Below is a small trained network, with its code and all its weights. Each question gives an input and a class and asks what happens when units are switched off, that is, made to give their printed mean instead of their output.

import numpy as np


def w(rows, s, z=0):
    codes = np.array(rows[::2]) - 128.0
    scale = np.full(codes.shape[1], s)
    scale[-1] = z or s
    return codes * scale


def norm(h):
    return h / np.sqrt((h * h).mean(-1, keepdims=True) + 1e-5)


def f(y):
    return np.maximum(y, 0)


def log_softmax(a):
    a = a - a.max(-1, keepdims=True)
    return a - np.log(np.exp(a).sum(-1, keepdims=True))


def net(x, mask):
    res = np.array(x, float).reshape(1, 6) / 4 @ E
    u = 0
    for l in range(3):
        y = f(norm(res) @ A[l][:, :-1].T + A[l][:, -1])
        res = res + np.where(mask[u : u + 5], y, B[l][:, -1]) @ B[l][:, :-1]
        u += 5
    return log_softmax(norm(res)[-1] @ U[:, :-1].T + U[:, -1])


A, B = {}, {}
E = w([
[79,205,148,196,102,85,59],'x0',
[129,115,141,130,129,129,112],'x1',
[132,133,120,119,125,126,122],'x2',
[133,124,140,126,127,128,114],'x3',
[4,76,96,116,51,167,94],'x4',
[132,159,224,84,157,18,200],'x5',
],0.012)
A[0] = w([
[76,71,124,138,109,51,102,32],'L0N0',
[254,125,67,203,204,180,58,135],'L0N1',
[14,90,228,40,45,87,183,8],'L0N2',
[172,32,147,112,142,148,130,197],'L0N3',
[226,133,155,126,155,82,185,3],'L0N4',
],0.0077,0.005)
B[0] = w([
[108,112,121,190,134,159,84,154],'L0N0',
[27,181,217,118,178,209,161,254],'L0N1',
[167,191,55,153,254,242,183,235],'L0N2',
[169,106,81,126,58,81,201,232],'L0N3',
[151,40,47,165,154,85,173,195],'L0N4',
],0.0099,0.0058)
A[1] = w([
[37,183,120,151,160,91,177,81],'L1N0',
[91,178,156,197,199,101,53,173],'L1N1',
[152,126,188,166,130,37,103,3],'L1N2',
[191,151,131,169,107,8,139,101],'L1N3',
[113,165,197,73,103,236,176,149],'L1N4',
],0.011,0.0078)
B[1] = w([
[158,189,136,124,130,155,65,201],'L1N0',
[43,192,146,153,113,162,97,254],'L1N1',
[130,199,223,85,105,133,152,146],'L1N2',
[116,112,249,60,93,86,103,184],'L1N3',
[209,109,52,135,167,170,129,244],'L1N4',
],0.015,0.0086)
A[2] = w([
[109,119,30,120,31,170,90,100],'L2N0',
[77,56,159,164,186,188,175,64],'L2N1',
[83,12,76,188,2,144,85,154],'L2N2',
[85,177,104,251,48,147,14,83],'L2N3',
[74,146,67,150,70,102,38,2],'L2N4',
],0.0097,0.0073)
B[2] = w([
[131,84,164,82,53,53,115,209],'L2N0',
[123,193,88,186,153,177,163,157],'L2N1',
[156,74,129,37,62,128,72,208],'L2N2',
[122,97,92,222,118,40,144,254],'L2N3',
[102,151,174,205,153,90,251,161],'L2N4',
],0.012,0.0079)
U = w([
[244,100,54,115,214,237,227,239],'0',
[50,247,106,248,203,182,26,60],'1',
[201,16,9,33,62,175,46,43],'2',
[48,55,59,246,26,67,76,38],'3',
[241,59,181,50,215,11,226,2],'4',
[98,214,233,81,158,68,83,236],'5',
],0.013,0.0037)

Each question gives the input, the list of numbers given to net, and the class t.
The units are the neurons (one row each of A and B). Each row of codes is followed by its name. A weight is (code - 128) times the scale printed after its matrix; where a second scale follows, it is the last column's (A, B and U).
mask holds one flag per neuron, layer by layer. A switched-off neuron (its flag False) gives its mean, the last column of its row in B, instead of its output. The means were averaged over made-up inputs and are rounded, as every weight is.
A unit's drop is (log p(t) with every unit on - log p(t) with that unit switched off) / (log p(t) with every unit on - log p(t) with every unit switched off).
The circuit of an input: a set's keep is (log p(t) with only the set's units on - log p(t) with every unit switched off) / (log p(t) with every unit on - log p(t) with every unit switched off). Starting from the 12 units with the biggest drops (on a tie, the unit counted first), units are removed one at a time, each time the one whose removal leaves the highest keep (on an exact tie, the one counted first), for as long as the keep stays at least 0.8.
circuit, biggest first: the units of the circuit, biggest drop first
k most important neurons: the k neurons with the biggest drops, biggest first
top k neurons in layer l: the k neurons of layer l with the biggest drops, biggest first
drop when u is switched off: that unit's drop, to one decimal
input [-1,-8,6,-7,7,-3], class 2: circuit, biggest first : [L2N2]
input [4,1,-5,2,-1,2], class 5: 4 most important neurons : [L0N1; L0N2; L1N3; L1N2]
input [-7,2,-3,-7,3,0], class 2: circuit, biggest first : [L0N1; L2N0]
input [7,7,-4,8,2,8], class 1: circuit, biggest first : [L0N2; L1N1]
input [-1,4,2,4,-3,1], class 4: top 2 neurons in layer 0 : [L0N2; L0N4]
input [1,7,7,4,7,5], class 1: 3 most important neurons : [L0N2; L0N0; L0N3]
input [0,0,-6,-7,8,-1], class 2: 3 most important neurons : [L1N1; L2N2; L0N2]
input [-1,7,6,2,2,-1], class 2: 3 most important neurons : [L1N1; L2N2; L1N0]
input [2,7,1,-7,6,1], class 1: 2 most important neurons : [L0N2; L0N3]
input [-8,2,-5,-7,1,8], class 0: 2 most important neurons : [L0N2; L2N0]
input [8,5,1,-1,2,0], class 3: 2 most important neurons : [L2N3; L0N1]
input [7,1,-3,-1,1,6], class 1: 3 most important neurons : [L1N1; L0N2; L0N3]
input [4,-4,-3,-1,1,-3], class 3: 2 most important neurons : [L2N3; L0N2]
input [2,-1,-2,-6,-8,4], class 5: top 2 neurons in layer 0 : [L0N3; L0N2]
input [2,-4,-6,-6,7,8], class 1: top neuron in layer 1 : [L1N0]
input [5,4,-5,-4,7,2], class 1: top 3 neurons in layer 0 : [L0N2; L0N3; L0N4]
input [-2,6,4,-8,-4,1], class 4: top 3 neurons in layer 0 : [L0N2; L0N4; L0N3]
input [-2,-4,2,0,5,3], class 0: drop when L0N0 is switched off : 0.0
input [-4,4,-7,6,3,7], class 0: drop when L0N2 is switched off : 0.8
input [7,3,4,8,3,-6], class 3: top neuron in layer 2 : [L2N3]
input [0,2,-1,-3,5,2], class 0: drop when L0N2 is switched off : 1.4
input [-4,-1,-8,1,5,4], class 0: drop when L0N2 is switched off : 0.2
